Below are the code and all the weights of a small trained network. Each question names an input and a target symbol and asks about switching units off, where a switched-off unit gives its printed mean instead of its output.

import numpy as np


def w(rows, s, z=0):
    codes = np.array(rows[::2]) - 128.0
    scale = np.full(codes.shape[1], s)
    scale[-1] = z or s
    return codes * scale


def f(y):
    return y / 2 * (1 + np.tanh(0.7978845608 * (y + 0.044715 * y**3)))


def softmax(a):
    e = np.exp(a - a.max(-1, keepdims=True))
    return e / e.sum(-1, keepdims=True)


def log_softmax(a):
    a = a - a.max(-1, keepdims=True)
    return a - np.log(np.exp(a).sum(-1, keepdims=True))


def net(x, mask):
    ids = ['αβγδεζηθμξπστφψ'.index(c) for c in x.split()]
    T = len(ids)
    res = E[ids] + P[:T]
    q, k, v = (res @ M[0].T for M in (Q, K, V))
    z = softmax(np.where(np.tri(T) > 0, q @ k.T / 2**0.5, -1e9)) @ v
    res = res + np.where(mask[0], z, O[0][:, -1]) @ O[0][:, :-1]
    y = f(res @ A[0][:, :-1].T + A[0][:, -1])
    res = res + np.where(mask[1:13], y, B[0][:, -1]) @ B[0][:, :-1]
    return log_softmax(res[-1] @ U[:, :-1].T + U[:, -1])


Q, K, V, O, A, B = {}, {}, {}, {}, {}, {}
E = w([
[152,163,133,134,130],'α',
[165,108,154,106,138],'β',
[195,154,151,194,151],'γ',
[75,187,56,90,162],'δ',
[129,132,146,143,92],'ε',
[168,140,154,38,125],'ζ',
[30,210,42,51,2],'η',
[121,156,107,70,187],'θ',
[149,139,134,166,90],'μ',
[115,130,114,182,181],'ξ',
[204,107,193,93,95],'π',
[151,104,145,108,131],'σ',
[143,165,110,191,200],'τ',
[120,149,118,202,127],'φ',
[143,96,158,85,198],'ψ',
],0.016)
P = w([
[77,156,70,68,97],'0',
[248,121,84,123,136],'1',
[131,135,182,141,163],'2',
[77,133,99,79,169],'3',
[227,141,97,83,160],'4',
[127,180,214,176,147],'5',
[63,152,103,75,178],'6',
[215,179,104,70,169],'7',
[130,200,232,189,158],'8',
],0.012)
Q[0] = w([
[188,250,203,114,163],'H1',
[62,47,221,162,116],'H1',
],0.019)
K[0] = w([
[132,248,195,104,182],'H1',
[208,99,10,95,150],'H1',
],0.019)
V[0] = w([
[89,192,84,128,217],'H1',
[171,143,184,4,119],'H1',
],0.017)
O[0] = w([
[69,101,184,4,151,158],'H1',
[114,228,137,138,119,251],'H1',
],0.012,0.014)
A[0] = w([
[114,102,51,115,150,174],'N1',
[122,108,64,89,65,29],'N2',
[167,129,175,107,63,42],'N3',
[17,108,135,200,134,47],'N4',
[228,133,129,115,179,120],'N5',
[134,178,126,151,131,1],'N6',
[140,130,201,142,40,193],'N7',
[207,79,5,110,89,67],'N8',
[182,144,232,142,146,154],'N9',
[153,116,218,189,191,82],'N10',
[170,138,80,73,169,186],'N11',
[217,112,140,168,175,67],'N12',
],0.012,0.0036)
B[0] = w([
[196,92,167,80,92,142],'N1',
[125,128,71,164,181,134],'N2',
[107,130,183,96,173,158],'N3',
[160,39,125,61,140,130],'N4',
[63,97,45,92,115,184],'N5',
[142,57,149,41,157,237],'N6',
[96,121,71,137,133,191],'N7',
[155,98,229,155,85,145],'N8',
[163,144,69,181,144,249],'N9',
[110,45,118,126,63,161],'N10',
[112,163,132,210,116,204],'N11',
[102,205,250,89,96,154],'N12',
],0.016,0.012)
U = w([
[112,111,83,206,148,178],'α',
[98,128,63,117,101,53],'β',
[114,92,81,173,65,246],'γ',
[38,119,160,148,226,28],'δ',
[162,153,146,174,89,191],'ε',
[225,133,43,89,191,205],'ζ',
[43,107,47,116,115,7],'η',
[113,167,182,222,253,155],'θ',
[159,132,151,151,102,120],'μ',
[165,64,117,103,166,253],'ξ',
[192,173,139,36,75,39],'π',
[114,126,81,133,86,88],'σ',
[74,33,104,142,229,156],'τ',
[168,86,200,103,169,198],'φ',
[98,139,86,170,147,47],'ψ',
],0.0062,0.0036)

Each question gives the input, a string of symbols that net reads in full, and the target symbol t.
The units are the heads (2 rows each of Q, K, V and O) and the neurons (one row each of A and B). Each row of codes is followed by its name. A weight is (code - 128) times the scale printed after its matrix; where a second scale follows, it is the last column's (O, A, B and U).
mask holds one flag per unit, heads first, then neurons. A switched-off unit (its flag False) gives its mean, the last column of its rows in O or B, instead of its output. The means were averaged over made-up inputs and are rounded, as every weight is.
A unit's drop is (log p(t) with every unit on - log p(t) with that unit switched off) / (log p(t) with every unit on - log p(t) with every unit switched off).
The circuit of an input: a set's keep is (log p(t) with only the set's units on - log p(t) with every unit switched off) / (log p(t) with every unit on - log p(t) with every unit switched off). Starting from the 12 units with the biggest drops (on a tie, the unit counted first), units are removed one at a time, each time the one whose removal leaves the highest keep (on an exact tie, the one counted first), for as long as the keep stays at least 0.8.
circuit, biggest first: the units of the circuit, biggest drop first
most important unit: the unit with the biggest drop
top k neurons: the k neurons with the biggest drops, biggest first
input μ τ μ σ ζ π ξ τ, target π: most important unit -> N12
input ζ ζ θ ζ φ, target θ: top 3 neurons -> [N6 N5 N10]
input γ δ π ζ θ, target π: top 4 neurons -> [N12 N6 N9 N7]
input ζ φ ε β π β, target ζ: circuit, biggest first -> [N6 N9 H1]
input γ β π τ ζ, target π: circuit, biggest first -> [H1 N12 N6]
input σ ζ ζ ζ φ φ π ψ, target φ: circuit, biggest first -> [H1 N8]
input π γ φ δ τ, target φ: circuit, biggest first -> [H1 N12]
input π β π σ φ, target π: top 2 neurons -> [N12 N6]
input τ ζ θ ε τ, target θ: top 2 neurons -> [N11 N6]
input θ ξ π η γ, target π: circuit, biggest first -> [N12 H1 N6]
input ζ ζ ψ, target ζ: circuit, biggest first -> [H1 N6 N9]
input ζ ζ δ φ ζ θ β ε, target θ: top 2 neurons -> [N6 N5]
input γ φ ε β γ, target ε: circuit, biggest first -> [N12 H1 N6]
input ε ζ ε ψ μ, target ε: circuit, biggest first -> [H1 N8 N6]
input α τ θ φ ζ, target θ: circuit, biggest first -> [N11 N6 N10]
input τ π φ ζ ε, target φ: circuit, biggest first -> [H1 N8]
input η θ θ η ψ β π, target θ: top neuron -> [N6]
input ζ ζ ψ δ β ζ α ζ π, target ζ: circuit, biggest first -> [N9 H1 N6]
input β α π ζ ζ ζ ψ, target θ: top 2 neurons -> [N5 N10]
input φ ζ ζ σ β ξ ε ζ φ, target ζ: circuit, biggest first -> [H1 N6 N9 N4]
input ζ γ θ ζ ζ, target θ: top 2 neurons -> [N11 N6]
input π π φ γ γ δ δ μ γ, target γ: circuit, biggest first -> [N10]
input β θ ζ ε ζ θ φ δ, target θ: circuit, biggest first -> [N11 H1 N5]
input π δ θ ψ, target θ: circuit, biggest first -> [N6 N5 N10]
input θ ε π ζ π, target π: top 4 neurons -> [N12 N6 N11 N8]
input ζ ε ξ ζ π δ ζ ζ ε, target ζ: top 2 neurons -> [N6 N9]
input ζ π ζ φ μ β ψ τ ζ, target ζ: top 4 neurons -> [N9 N6 N11 N12]
input η ζ ζ τ ψ θ, target θ: top 3 neurons -> [N6 N5 N10]
input π π π ψ γ τ η γ, target τ: top neuron -> [N5]
input ζ π γ τ μ τ ζ ψ, target τ: top 2 neurons -> [N5 N12]
